B = [[128, 122, 121, 124, 130, 126, 128, 128, 128, 123, 127, 127, 128, 126, 128, 107], [127, 127, 132, 140, 128, 129, 126, 128, 128, 133, 131, 128, 127, 131, 130, 125], [128, 102, 129, 141, 130, 128, 127, 128, 128, 129, 126, 128, 124, 129, 129, 123], [129, 142, 126, 145, 129, 129, 130, 128, 128, 129, 128, 128, 129, 129, 125, 120], [129, 130, 126, 117, 128, 127, 129, 128, 127, 137, 128, 128, 129, 127, 130, 132], [129, 114, 132, 128, 125, 129, 128, 128, 128, 125, 128, 129, 125, 129, 130, 151], [127, 138, 135, 126, 126, 129, 130, 128, 128, 137, 130, 129, 127, 130, 131, 147]]
Rows and columns are counted from 0.
(0, 0): 128
(2, 12): 124
(3, 0): 129
(0, 9): 123
(1, 12): 127
(1, 5): 129
(2, 8): 128
(2, 10): 126
(6, 14): 131
(0, 3): 124
(3, 1): 142
(4, 15): 132
(4, 2): 126
(0, 11): 127
(0, 14): 128
(3, 11): 128
(3, 7): 128
(4, 8): 127
(1, 13): 131
(2, 6): 127
(6, 15): 147
(0, 15): 107
(5, 11): 129
(6, 2): 135
(0, 2): 121
(6, 3): 126
(1, 15): 125
(2, 5): 128
(4, 9): 137
(5, 7): 128
(6, 10): 130

m = [143, 114, 107, 111, 126, 147, 150, 134, 98, 107, 131, 129, 145]
m[0] => 143
m[3] => 111
m[2] => 107
m[7] => 134
m[10] => 131
m[5] => 147

A =
[[125 137 129 129 127]
 [136 114 142 140 109]
 [133 100 132 110 133]
 [133 134 123 119 126]
 [142 131 115 135 119]
 [143 111 135 125 128]
 [132 128 122 115 121]
 [136 146 124 109 138]
 [113 137 126 134 103]
 [119 122 135 124 115]
 [132 125 137 129 113]
 [124 120 139 120 152]]
A[0, -5] -> 125
A[0, -2] -> 129
A[:, -2] -> [129, 140, 110, 119, 135, 125, 115, 109, 134, 124, 129, 120]
A[-8, -2] -> 135
A[5, -4] -> 111
A[:, 0] -> [125, 136, 133, 133, 142, 143, 132, 136, 113, 119, 132, 124]
A[10, 4] -> 113
A[11, -4] -> 120
A[9, 2] -> 135
A[-10, 1] -> 100
A[2, -1] -> 133
A[0, 2] -> 129
A[1] -> [136, 114, 142, 140, 109]
A[6] -> [132, 128, 122, 115, 121]
A[-9, -1] -> 126
A[0, -4] -> 137
A[2, -2] -> 110
A[:, -1] -> [127, 109, 133, 126, 119, 128, 121, 138, 103, 115, 113, 152]
A[1, 4] -> 109
A[8, -5] -> 113
A[6, -1] -> 121
A[-1, -2] -> 120
A[-3] -> [119, 122, 135, 124, 115]

arr =
[[109 110 142 109]
 [104 104 146 105]]
arr[0,-4] = 109
arr[1,0] = 104
arr[1,-3] = 104
arr[:, 3] = [109, 105]

data =
[[127 141 124 130 109 129 134 141 117 120]
 [126 133 130 126 121 138 143 134 142 124]
 [127 113 133 124 145 126 123 116 136 136]
 [128 123 129 128 133 120 119 124 119 131]
 [128 138 112 123 151 112 133 149 116 103]
 [129 123 128 128 134 118 117 123 117 130]
 [123 141 131 122 115 151 155 141 154 121]
 [127 126 129 127 131 124 125 127 125 129]
 [124 136 129 124 119 144 147 138 148 123]]
Rows and columns are counted from 0.
(0, 0) => 127
(7, 7) => 127
(8, 7) => 138
(2, 3) => 124
(8, 8) => 148
(4, 5) => 112
(4, 6) => 133
(5, 8) => 117
(1, 5) => 138
(3, 6) => 119
(8, 9) => 123
(7, 2) => 129
(7, 4) => 131
(4, 4) => 151
(0, 1) => 141
(5, 5) => 118
(5, 1) => 123
(7, 0) => 127
(2, 9) => 136
(7, 6) => 125
(1, 0) => 126
(1, 8) => 142
(4, 9) => 103
(2, 0) => 127
(3, 3) => 128
(5, 7) => 123
(7, 5) => 124
(0, 4) => 109
(8, 0) => 124
(2, 4) => 145
(2, 7) => 116
(4, 3) => 123

W =
[[127 126 117 130 128]
 [108 130 123 140 104]
 [103 140 120 154 115]]
Indices start at 0.
row 0 col 0: 127
row 2 col 3: 154
row 0 col 4: 128
row 1 col 4: 104
row 0 col 1: 126
row 1 col 0: 108

X =
[[150 125 128 122 125 133 120 130 116]
 [111 119 134 133 125 135 133 121 116]
 [135 134 117 136 131 126 123 137 145]
 [111 137 129 124 125 127 138 120 133]
 [149 124 131 114 131 136 126 133 123]]
Indices start at 0.
(0, 0) => 150
(2, 8) => 145
(1, 7) => 121
(4, 5) => 136
(4, 7) => 133
(2, 4) => 131
(3, 0) => 111
(2, 3) => 136
(2, 0) => 135
(1, 2) => 134
(0, 2) => 128
(2, 2) => 117
(1, 4) => 125
(3, 1) => 137
(4, 8) => 123
(1, 8) => 116
